Below are the code and all the weights of a small trained network. Each question names an input and a target symbol and asks about switching units off, where a switched-off unit gives its printed mean instead of its output.

import numpy as np


def w(rows, s, z=0):
    codes = np.array(rows[::2]) - 128.0
    scale = np.full(codes.shape[1], s)
    scale[-1] = z or s
    return codes * scale


def f(y):
    return y / 2 * (1 + np.tanh(0.7978845608 * (y + 0.044715 * y**3)))


def softmax(a):
    e = np.exp(a - a.max(-1, keepdims=True))
    return e / e.sum(-1, keepdims=True)


def log_softmax(a):
    a = a - a.max(-1, keepdims=True)
    return a - np.log(np.exp(a).sum(-1, keepdims=True))


def net(x, mask):
    ids = ['ΓΔΘΛΦαβζμξπτ'.index(c) for c in x.split()]
    T = len(ids)
    res = E[ids] + P[:T]
    u = 0
    for l in range(3):
        q, k, v = (res @ M[l].T for M in (Q, K, V))
        z = softmax(np.where(np.tri(T) > 0, q @ k.T / 3**0.5, -1e9)) @ v
        res = res + np.where(mask[u], z, O[l][:, -1]) @ O[l][:, :-1]
        u += 1
        y = f(res @ A[l][:, :-1].T + A[l][:, -1])
        res = res + np.where(mask[u : u + 4], y, B[l][:, -1]) @ B[l][:, :-1]
        u += 4
    return log_softmax(res[-1] @ U[:, :-1].T + U[:, -1])


Q, K, V, O, A, B = {}, {}, {}, {}, {}, {}
E = w([
[92,166,126,163,138],'Γ',
[123,120,128,141,64],'Δ',
[96,123,108,56,139],'Θ',
[141,112,88,104,155],'Λ',
[115,116,90,86,154],'Φ',
[64,137,246,80,154],'α',
[55,137,38,183,161],'β',
[163,152,87,107,40],'ζ',
[122,155,147,117,168],'μ',
[2,99,197,69,97],'ξ',
[150,227,136,180,86],'π',
[130,133,82,81,59],'τ',
],0.016)
P = w([
[153,57,141,255,136],'0',
[115,123,104,99,138],'1',
[109,127,88,75,138],'2',
[94,144,99,74,146],'3',
[97,159,117,77,127],'4',
[87,175,115,79,130],'5',
[86,189,126,72,124],'6',
[78,187,135,77,107],'7',
[72,198,130,62,111],'8',
[76,202,145,65,100],'9',
[56,196,146,42,91],'10',
[78,208,159,57,92],'11',
[85,235,163,90,66],'12',
[84,239,158,63,89],'13',
],0.0071)
Q[0] = w([
[2,215,205,101,102],'0.h1',
[58,10,199,164,241],'0.h1',
[144,221,39,58,183],'0.h1',
],0.005)
K[0] = w([
[2,66,175,75,83],'0.h1',
[252,97,146,246,7],'0.h1',
[63,6,140,49,78],'0.h1',
],0.0056)
V[0] = w([
[114,244,110,40,112],'0.h1',
[1,92,178,57,114],'0.h1',
[23,182,130,110,130],'0.h1',
],0.0068)
O[0] = w([
[91,175,156,56,109,194],'0.h1',
[179,63,189,201,70,255],'0.h1',
[25,97,154,92,1,228],'0.h1',
],0.008,0.0073)
A[0] = w([
[161,98,149,213,131,85],'0.n1',
[113,153,164,56,171,254],'0.n2',
[96,109,40,88,229,190],'0.n3',
[146,163,124,255,48,102],'0.n4',
],0.0081,0.0027)
B[0] = w([
[152,33,150,38,231,127],'0.n1',
[65,125,129,213,77,161],'0.n2',
[76,201,254,128,109,139],'0.n3',
[90,95,90,83,110,254],'0.n4',
],0.0077,0.0076)
Q[1] = w([
[33,160,94,255,26],'1.h1',
[18,228,20,185,57],'1.h1',
[216,100,111,89,215],'1.h1',
],0.0066)
K[1] = w([
[159,40,137,136,152],'1.h1',
[170,107,99,254,199],'1.h1',
[117,163,127,115,71],'1.h1',
],0.01)
V[1] = w([
[203,78,95,179,254],'1.h1',
[161,161,205,108,145],'1.h1',
[69,207,137,186,164],'1.h1',
],0.0077)
O[1] = w([
[163,133,147,60,158,250],'1.h1',
[22,1,59,95,245,8],'1.h1',
[57,157,81,73,116,180],'1.h1',
],0.0083,0.0027)
A[1] = w([
[70,4,99,3,8,252],'1.n1',
[203,207,56,39,96,45],'1.n2',
[189,225,77,86,223,199],'1.n3',
[48,197,44,117,31,121],'1.n4',
],0.0049,0.0015)
B[1] = w([
[222,118,81,183,217,255],'1.n1',
[226,180,51,153,45,144],'1.n2',
[54,253,64,124,157,131],'1.n3',
[112,61,130,92,116,229],'1.n4',
],0.0071,0.013)
Q[2] = w([
[140,83,139,126,57],'2.h1',
[106,169,102,18,72],'2.h1',
[244,208,192,144,254],'2.h1',
],0.0067)
K[2] = w([
[119,98,77,208,158],'2.h1',
[33,63,123,183,192],'2.h1',
[204,119,254,58,70],'2.h1',
],0.0098)
V[2] = w([
[99,181,163,197,47],'2.h1',
[137,100,104,188,186],'2.h1',
[255,170,241,152,165],'2.h1',
],0.0077)
O[2] = w([
[191,120,78,255,160,217],'2.h1',
[168,204,22,169,165,63],'2.h1',
[219,103,254,113,170,2],'2.h1',
],0.0086,0.0049)
A[2] = w([
[223,159,240,77,164,19],'2.n1',
[253,129,15,87,134,183],'2.n2',
[113,47,187,217,165,18],'2.n3',
[20,99,222,149,112,252],'2.n4',
],0.0061,0.0036)
B[2] = w([
[40,188,152,218,126,253],'2.n1',
[53,130,197,221,255,220],'2.n2',
[168,235,116,101,96,164],'2.n3',
[226,49,3,129,238,245],'2.n4',
],0.0056,0.0053)
U = w([
[123,140,75,207,227,255],'Γ',
[165,131,84,150,107,180],'Δ',
[181,118,107,79,3,187],'Θ',
[3,117,119,231,86,88],'Λ',
[122,136,98,125,155,85],'Φ',
[120,97,114,145,136,138],'α',
[119,125,107,82,148,113],'β',
[254,182,18,208,158,44],'ζ',
[26,125,198,195,120,69],'μ',
[166,233,49,145,94,63],'ξ',
[110,115,117,169,138,88],'π',
[172,24,114,175,89,125],'τ',
],0.0053,0.0069)

Each question gives the input, a string of symbols that net reads in full, and the target symbol t.
The units are the heads (3 rows each of Q, K, V and O) and the neurons (one row each of A and B). Each row of codes is followed by its name. A weight is (code - 128) times the scale printed after its matrix; where a second scale follows, it is the last column's (O, A, B and U).
mask holds one flag per unit, layer by layer, with each layer's heads first. A switched-off unit (its flag False) gives its mean, the last column of its rows in O or B, instead of its output. The means were averaged over made-up inputs and are rounded, as every weight is.
A unit's drop is (log p(t) with every unit on - log p(t) with that unit switched off) / (log p(t) with every unit on - log p(t) with every unit switched off).
The circuit of an input: a set's keep is (log p(t) with only the set's units on - log p(t) with every unit switched off) / (log p(t) with every unit on - log p(t) with every unit switched off). Starting from the 12 units with the biggest drops (on a tie, the unit counted first), units are removed one at a time, each time the one whose removal leaves the highest keep (on an exact tie, the one counted first), for as long as the keep stays at least 0.8.
circuit, biggest first: the units of the circuit, biggest drop first
unit that matters most: the unit with the biggest drop
k most important neurons: the k neurons with the biggest drops, biggest first
top k neurons in layer l: the k neurons of layer l with the biggest drops, biggest first
drop of u: that unit's drop, to one decimal
input π Θ Γ τ ξ β Φ Λ π π, target Λ: circuit, biggest first => (1.h1; 1.n1)
input π Γ Δ, target Λ: unit that matters most => 1.h1
input β π Λ π, target ξ: circuit, biggest first => (0.h1; 1.h1)
input Γ π π π, target ξ: circuit, biggest first => (0.h1; 1.n2; 1.h1)
input Λ α ζ, target Γ: circuit, biggest first => (2.n2; 1.n1)
input ζ β Δ π ξ ζ, target τ: 2 most important neurons => (0.n3; 1.n1)
input α ξ π Δ Δ, target Γ: 3 most important neurons => (1.n1; 2.n2; 1.n4)
input π Δ π α ξ π π β Γ Δ Δ π ζ, target Λ: circuit, biggest first => (2.h1; 1.h1)
input π π ξ ζ Γ τ π α Λ β τ, target Λ: 3 most important neurons => (1.n1; 2.n2; 2.n4)
input Δ π μ Δ Φ, target μ: 4 most important neurons => (2.n1; 0.n1; 0.n3; 0.n2)
input π π ξ ζ τ ξ Γ π ξ α ξ ξ Δ, target τ: circuit, biggest first => (0.h1; 1.n1)
input Γ π π Γ π π, target Θ: 2 most important neurons => (1.n1; 0.n1)
input Γ μ π μ ξ Θ Λ Φ τ Γ μ Δ π, target Θ: circuit, biggest first => (1.h1; 0.h1; 0.n1; 2.h1)
input ζ π Δ Γ π ζ ξ ζ ζ, target τ: unit that matters most => 0.h1
input α Φ Δ, target Γ: circuit, biggest first => (1.h1; 2.n2; 0.h1; 2.h1)
input α α β Λ π π Λ π π Λ τ, target Γ: 2 most important neurons => (2.n2; 1.n1)
input Δ π μ, target μ: top 3 neurons in layer 0 => (0.n1; 0.n2; 0.n3)
input Δ ξ ζ π, target μ: 2 most important neurons => (2.n1; 0.n1)
input π π β τ π, target Λ: top 2 neurons in layer 1 => (1.n1; 1.n2)
input π π π Φ β Δ π Δ, target Λ: unit that matters most => 2.h1
input ζ Λ Γ ξ Θ Γ Θ π α ξ, target τ: drop of 2.n4 => 0.2
input π π α Γ Λ Δ π ζ π Δ Γ β Φ, target Λ: drop of 1.h1 => 0.7
input ξ Λ π β ζ, target Γ: drop of 2.n2 => 0.9
